Here is a tiny trained network, its code and every weight. The questions are about switching its units off for an input and a class, where a switched-off unit gives its printed mean instead of its output.

import numpy as np


def w(rows, s, z=0):
    codes = np.array(rows[::2]) - 128.0
    scale = np.full(codes.shape[1], s)
    scale[-1] = z or s
    return codes * scale


def f(y):
    return np.maximum(y, 0)


def log_softmax(a):
    a = a - a.max(-1, keepdims=True)
    return a - np.log(np.exp(a).sum(-1, keepdims=True))


def net(x, mask):
    res = np.array(x, float).reshape(1, 5) / 4 @ E
    y = f(res @ A[0][:, :-1].T + A[0][:, -1])
    res = res + np.where(mask, y, B[0][:, -1]) @ B[0][:, :-1]
    return log_softmax(res[-1] @ U[:, :-1].T + U[:, -1])


A, B = {}, {}
E = w([
[83,156,254,144,139,99],'x0',
[30,79,86,91,114,80],'x1',
[142,149,82,124,79,58],'x2',
[91,131,179,11,175,81],'x3',
[124,225,80,187,221,97],'x4',
],0.0093)
A[0] = w([
[123,150,111,195,147,91,192],'N1',
[143,117,70,141,46,91,14],'N2',
[100,67,138,135,114,154,55],'N3',
[209,166,89,45,120,92,252],'N4',
[179,75,100,152,112,98,83],'N5',
[153,156,179,205,161,121,235],'N6',
[121,146,212,143,126,125,122],'N7',
[55,120,158,96,128,63,143],'N8',
[77,130,93,166,100,82,125],'N9',
[89,100,107,78,137,112,103],'N10',
[153,203,167,177,145,156,191],'N11',
[135,154,180,142,142,186,173],'N12',
[147,89,101,134,4,152,232],'N13',
[205,185,101,95,160,95,233],'N14',
[46,68,105,69,101,68,122],'N15',
[99,164,68,149,109,52,177],'N16',
[79,115,137,154,191,135,205],'N17',
[183,194,172,171,155,136,139],'N18',
[171,116,137,146,86,204,118],'N19',
[165,216,52,172,132,135,145],'N20',
[163,52,115,131,55,168,203],'N21',
[128,202,84,154,134,120,176],'N22',
[152,184,73,201,76,117,107],'N23',
],0.012,0.003)
B[0] = w([
[154,174,102,172,108,144,201],'N1',
[120,97,153,190,162,133,187],'N2',
[148,110,168,97,87,141,165],'N3',
[125,118,213,118,193,181,205],'N4',
[130,69,109,182,140,145,165],'N5',
[156,179,98,57,106,115,236],'N6',
[92,95,68,97,66,99,209],'N7',
[77,118,132,85,137,89,225],'N8',
[84,175,93,116,126,81,180],'N9',
[107,165,172,87,173,148,189],'N10',
[139,185,116,45,101,107,233],'N11',
[128,134,59,118,105,98,201],'N12',
[147,50,173,168,134,150,230],'N13',
[134,144,240,121,195,139,209],'N14',
[52,166,165,33,168,104,250],'N15',
[103,168,122,176,144,111,208],'N16',
[158,123,99,134,124,124,192],'N17',
[76,173,121,1,101,70,229],'N18',
[182,112,116,74,60,127,186],'N19',
[187,141,183,180,161,176,237],'N20',
[157,7,177,139,76,149,216],'N21',
[152,171,136,175,169,161,207],'N22',
[145,118,168,181,188,167,216],'N23',
],0.0098,0.011)
U = w([
[122,63,145,227,162,142,82],'0',
[55,184,26,90,64,30,246],'1',
[214,23,134,134,43,176,2],'2',
[46,113,195,72,134,88,222],'3',
[168,254,152,135,167,164,100],'4',
],0.0095,0.0006)

Each question gives the input, the list of numbers given to net, and the class t.
The units are the neurons (one row each of A and B). Each row of codes is followed by its name. A weight is (code - 128) times the scale printed after its matrix; where a second scale follows, it is the last column's (A, B and U).
mask holds one flag per neuron, in row order. A switched-off neuron (its flag False) gives its mean, the last column of its row in B, instead of its output. The means were averaged over made-up inputs and are rounded, as every weight is.
A unit's drop is (log p(t) with every unit on - log p(t) with that unit switched off) / (log p(t) with every unit on - log p(t) with every unit switched off).
The circuit of an input: a set's keep is (log p(t) with only the set's units on - log p(t) with every unit switched off) / (log p(t) with every unit on - log p(t) with every unit switched off). Starting from the 12 units with the biggest drops (on a tie, the unit counted first), units are removed one at a time, each time the one whose removal leaves the highest keep (on an exact tie, the one counted first), for as long as the keep stays at least 0.8.
circuit, biggest first: the units of the circuit, biggest drop first
top k neurons: the k neurons with the biggest drops, biggest first
drop when u is switched off: that unit's drop, to one decimal
input [-7,-7,8,8,-7], class 2: circuit, biggest first	[N21]
input [-8,-5,3,-4,-1], class 0: circuit, biggest first	[N23 N5]
input [-3,1,2,-8,-1], class 0: top 2 neurons	[N23 N2]
input [-4,1,-5,-8,3], class 2: circuit, biggest first	[N19 N15]
input [-7,-3,4,5,-1], class 0: circuit, biggest first	[N18 N11 N6]
input [-5,3,2,-8,-2], class 0: top 4 neurons	[N2 N23 N6 N11]
input [-4,7,6,-5,7], class 4: top 2 neurons	[N21 N9]
input [3,2,1,-3,2], class 4: top 3 neurons	[N7 N18 N12]
input [-8,2,3,1,-6], class 2: drop when N21 is switched off	0.3
input [4,4,1,0,7], class 4: drop when N7 is switched off	0.2
